Below is a small trained network, with its code and all its weights. Each question gives an input and a class and asks what happens when units are switched off, that is, made to give their printed mean instead of their output.

import numpy as np


def w(rows, s, z=0):
    codes = np.array(rows[::2]) - 128.0
    scale = np.full(codes.shape[1], s)
    scale[-1] = z or s
    return codes * scale


def f(y):
    return np.maximum(y, 0)


def log_softmax(a):
    a = a - a.max(-1, keepdims=True)
    return a - np.log(np.exp(a).sum(-1, keepdims=True))


def net(x, mask):
    res = np.array(x, float).reshape(1, 8) / 4 @ E
    y = f(res @ A[0][:, :-1].T + A[0][:, -1])
    res = res + np.where(mask, y, B[0][:, -1]) @ B[0][:, :-1]
    return log_softmax(res[-1] @ U[:, :-1].T + U[:, -1])


A, B = {}, {}
E = w([
[124,143,166,98,117,142,80,142,146],'x0',
[128,143,79,147,147,104,118,128,81],'x1',
[83,140,141,120,76,114,62,168,100],'x2',
[156,133,82,116,109,159,133,114,76],'x3',
[184,172,100,115,149,132,133,118,95],'x4',
[137,81,83,169,130,123,138,148,135],'x5',
[124,186,116,84,136,87,180,129,121],'x6',
[70,154,139,150,130,136,152,12,162],'x7',
],0.011)
A[0] = w([
[1,131,212,84,132,63,137,185,142,131],'neuron 1',
[122,77,77,205,121,103,196,114,152,5],'neuron 2',
[118,177,209,79,58,167,61,111,143,155],'neuron 3',
[92,167,61,142,131,22,123,161,184,49],'neuron 4',
[166,126,190,55,87,145,196,152,239,130],'neuron 5',
[69,66,53,90,96,177,122,83,127,124],'neuron 6',
[88,223,114,65,113,86,192,78,127,135],'neuron 7',
],0.013,0.0029)
B[0] = w([
[116,149,116,156,138,158,152,11,157,241],'neuron 1',
[31,176,199,89,79,129,101,82,165,216],'neuron 2',
[113,111,126,143,172,116,224,56,191,240],'neuron 3',
[156,93,149,140,122,203,126,75,142,178],'neuron 4',
[60,147,111,169,113,121,121,51,118,224],'neuron 5',
[155,213,142,124,225,108,138,71,117,193],'neuron 6',
[171,86,107,122,106,120,78,254,85,246],'neuron 7',
],0.0075,0.011)
U = w([
[30,165,203,136,196,137,141,2,190,6],'0',
[134,143,156,61,151,96,133,211,146,250],'1',
],0.009,0.0022)

Each question gives the input, the list of numbers given to net, and the class t.
The units are the neurons (one row each of A and B). Each row of codes is followed by its name. A weight is (code - 128) times the scale printed after its matrix; where a second scale follows, it is the last column's (A, B and U).
mask holds one flag per neuron, in row order. A switched-off neuron (its flag False) gives its mean, the last column of its row in B, instead of its output. The means were averaged over made-up inputs and are rounded, as every weight is.
A unit's drop is (log p(t) with every unit on - log p(t) with that unit switched off) / (log p(t) with every unit on - log p(t) with every unit switched off).
The circuit of an input: a set's keep is (log p(t) with only the set's units on - log p(t) with every unit switched off) / (log p(t) with every unit on - log p(t) with every unit switched off). Starting from all 7 units, units are removed one at a time, each time the one whose removal leaves the highest keep (on an exact tie, the one counted first), for as long as the keep stays at least 0.8.
units of the circuit, in order: the units of the circuit, biggest drop first
k most important neurons: the k neurons with the biggest drops, biggest first
drop of u: that unit's drop, to one decimal
input [7,-3,-8,8,-2,-4,7,2], class 1: 2 most important neurons : neuron 7; neuron 1
input [7,3,1,-4,5,-6,3,-7], class 0: units of the circuit, in order : neuron 3
input [-8,-1,8,3,2,5,-4,-1], class 1: 3 most important neurons : neuron 1; neuron 3; neuron 5
input [3,2,-7,-2,-2,5,-8,-3], class 1: 4 most important neurons : neuron 1; neuron 3; neuron 5; neuron 4
input [5,3,-5,8,-4,-6,-3,-2], class 1: 3 most important neurons : neuron 1; neuron 5; neuron 2
input [3,-5,7,-5,8,2,-1,-5], class 0: 2 most important neurons : neuron 7; neuron 3
input [8,2,-6,7,-1,-4,1,5], class 1: units of the circuit, in order : neuron 7; neuron 1
input [0,0,0,5,-6,2,7,0], class 1: units of the circuit, in order : neuron 7; neuron 3
input [4,6,8,-7,1,4,8,-4], class 0: drop of neuron 1 : 1.1
input [0,4,3,3,8,-5,3,0], class 1: drop of neuron 7 : 0.0
input [-2,2,5,-6,-7,2,7,-6], class 0: drop of neuron 1 : 0.3
input [2,4,-6,8,-4,-4,-4,-4], class 1: drop of neuron 2 : 0.1
